[ -5 -11 -21   4 -24 -20 -29   2  -3  49] : q751
[  4  -7 -11   1 -19  -9 -29 -15 -20  31] : q54
[-27  -5  52 -20 -23   4 -10   2  -7 -18] : q897
[  2  -5  -4   2 -15  -8 -25 -14 -20  35] : q912
[-20 -25  -8  -1 -15  37  -6 -14   1  -5] : q781
[ -7 -10 -19   4 -23 -20 -27   2  -5  52] : q675
order: [-18 -27  -5  52 -20 -23   4 -10   2  -7]
q897
order: [ 52  -5   2 -27 -20 -23   4 -19 -10  -7]
q675
order: [ -5   1 -14  -6  37 -15  -1  -8 -25 -20]
q781

[ 42  15 -17  11  31] : q657
[ 42  10  31  15 -17] : q867
[ 11  15  42  31 -17] : q804
order: [-17  10  15  31  42]
q867
order: [-17  15  31  10  42]
q867
order: [-17  42  10  31  15]
q867
order: [ 10  31  15 -17  42]
q867
q: [ 42  10  31  15 -17]
q867
order: [ 42  31  10  15 -17]
q867

[  2 -10  50  36  32]  q970
[ 21   6 -10 -26   4]  q426
[ 50  31  36   2 -10]  q484
[ 19   5  -9 -23   4]  q610
order: [  4 -23  -9   5  19]
q610
order: [ 31  36   2 -10  50]
q484
order: [-10   2  32  36  50]
q970

[ 30 -48  29  28] -> q774
[16  5 -8  5] -> q421
[-14  22  24  18] -> q739
[-14  18  22  23] -> q543
[-48  28  29  31] -> q628
order: [ 28  29  31 -48]
q628
order: [-14  18  24  22]
q739
order: [ 31  29  28 -48]
q628
order: [ 5 -8  5 16]
q421
order: [ 22  23 -14  18]
q543

[ -9   6  -6  -1 -11  -8 -11   9  -5  -2   0   0  -5  10   4 -15   8   0
  -3   7  -6   7  12  -2   8  -1  -5  -2  11  -3  -3   4  -1   0  10  -5
  -8  -2   1  -2   8   2   4   6   2  10  16   3  -1   5 -10   3  -1  -9
   5   6 -22   2   0   1   2   0] : q331
[-12   6   3  -7 -11  -6   4  -5  -6  -5 -13   9   0  16  -1  13   0  -6
   4   0   6  13   4  12  -9   3   7   1  -1   2  -8   5   8  -6  -5  -1
   0   9  -1   5   0   3   4  -1  -1  -2   4  -1   9  -1  10  -3  -5   4
  -9 -11   1   9  -1   0   6 -22] : q811
[  3   7   8  14 -11   0  14   0  -3  24  -4  -2   7   1 -18  -4   3   8
  -5  -3   8   5  -2  -2  -8   1  -8  -3   7  18   7 -11   2  14  -1   5
 -15   4   2 -22  31   7   6  19 -10 -13   5  14  14   4 -16  23 -25 -13
   7   1  14  16 -10 -25 -19   7] : q894
[ 10  -5  -5   4 -12  -4  13  -2 -15  -2  20  -8   0   3   7   8   1  11
 -13  11  16  -7   0 -12  -3  10 -20  -9  -3   7  -2  -8  -7  16   2   1
  -4   4   5   8  -3  -1 -15  -2  18  16   9  -9  -4  -3   2  -1  12   9
   2  -4  13   6  -1   1   0 -11] : q696
[  3   4   6   4   1   6   2   1  -2  -1  13  -6  -6   0  -6   4   0  -4
  10  -4   0   3   3  -1  10  -2  -3   6   7  -5   0 -13   2  -4  -6   8
   5   1  -2  -2 -14  -1  -3   3  -5   5   8 -12   4  -1  -4  14  -2   9
   1   9 -10  -9  -4   3  -8  -8] : q889
[-18  -4   2  -7   6  -6   5   1  -5   0   2  -8   2   1   0   2   5  16
  12   2   1  -1  14  -1   0   8  -9  17   5   7  -4  -3  -8   0   1  10
 -15   7  -3   0   0   0   8  -1   0 -13  -1  20  -3  -9   9   2  -5  -1
  -5   5  16   3  -2  -2 -12  -5] : q87
[ 10  12   6 -11   4  -3  -1  -1   2   6   9   9  -7   9  -8   5   4 -13
   3  13  -1  -1   1  -1  -6   0  -1   1  -5   3   4  -1  16   7  -1  -6
 -22   0  -9   8  -5   0   4   0  -1  -5   6  -6  -2   0   3   5   0  -5
   3   4 -11   9  -9  -6 -12  13] : q520
[  9  -2  -1 -15   1  -3  10   7  -7  20  -5   1 -11  11  -2   7  -3   9
   2 -12   1  -8   4  11  -5  -4   0  -3  12   2   2   6  -8  -1  -3  10
  13  -7   3  -4   8  16  -9   5   0  -2 -20  -4 -12  18  16 -13  -9   4
  -4 -15   8  -1  16  13   0  -3] : q59
[  3  -4   3   0   6   4 -14   1  -6   5   8  -4  -1  13   1  10  -1 -13
  -9   4   0  -3  10   0   2  -4  -8   1  -2  -4  -2  -2  -4   6 -12  -5
  -6   7  -3  -6   9   4 -10   2   3  14  -6   4  -1  -2   8  -1   3   0
   6   1  -8   3   5   8  -5  -2] : q276
[  2  11  20   4 -15   8  -3  -4 -12   9  -3  16  16   6   1 -15   1   4
   9  11  -1  10  -4  -8  10  -4 -11  13   0  -9  -2 -13  13  -5  -1  -2
 -12  12   8  -4   2   0   7  -2 -20  18   5   3   2  -7  -1  16   0  -9
  -7  -5  -8  -3  -3  -2   1   7] : q13
order: [  6   1  -8   3   5   8  -5  -2   3  -4   3   0   6   4 -14   1  -6   5
   8  -4  -1  13   1  10  -1 -13  -9   4   0  -3  10   0   2  -4  -8   1
  -2  -4  -2  -2  -4   6 -12  -5  -6   7  -3  -6   9   4 -10   2   3  14
  -6   4  -1  -2   8  -1   3   0]
q276
order: [ -3  -4   0  -8   7 -16   5   5  -2  -3 -18  -2  14   3 -15   8 -10   7
  23  19   1   3   7 -22   4  14   7   4  -2  24   8 -13   1  16   7   1
  14   7  14  -1 -19 -25  -4  -3  14  18 -10  31   2   2   8 -11  -5   6
 -13   0  14 -25   7  -8 -11   5]
q894
order: [ -8  -8   3  -4  -9 -10   9   1   9  -2  14  -4  -1   4 -12   8   5  -5
   3  -3  -1 -14  -2  -2   1   5   8  -6  -4   2 -13   0  -5   7   6  -3
  -2  10  -1   3   3   0  -4  10  -4   0   4  -6   0  -6  -6  13  -1  -2
   1   2   6   1   4   6   4   3]
q889
order: [ -1   4  -1  -8   2  -6   3 -11   0  -1  -3   5  -1   1  13   7  13   4
 -13  12   3  -5   5   9   4  -9   4 -12  -9  -5  -2   0   0   4   6   9
   0  10  -5 -22   3  -6   8  -1   0   9  16  -1   9  -6  -1   6   1  -1
   3   0  -7   6  -5 -11  -6  -1]
q520
order: [ -3   0  13  16  -1   8 -15  -4   4  -9 -13  16  18 -12  -4 -20  -2   0
   5  -9  16   8  -4   3  -7  13  10  -3  -1  -8   6   2   2  12  -3   0
  -4  -5  11   4  -8   1 -12   2   9  -3   7  -2  11 -11   1  -5  20  -7
   7  10  -3   1 -15  -1  -2   9]
q59

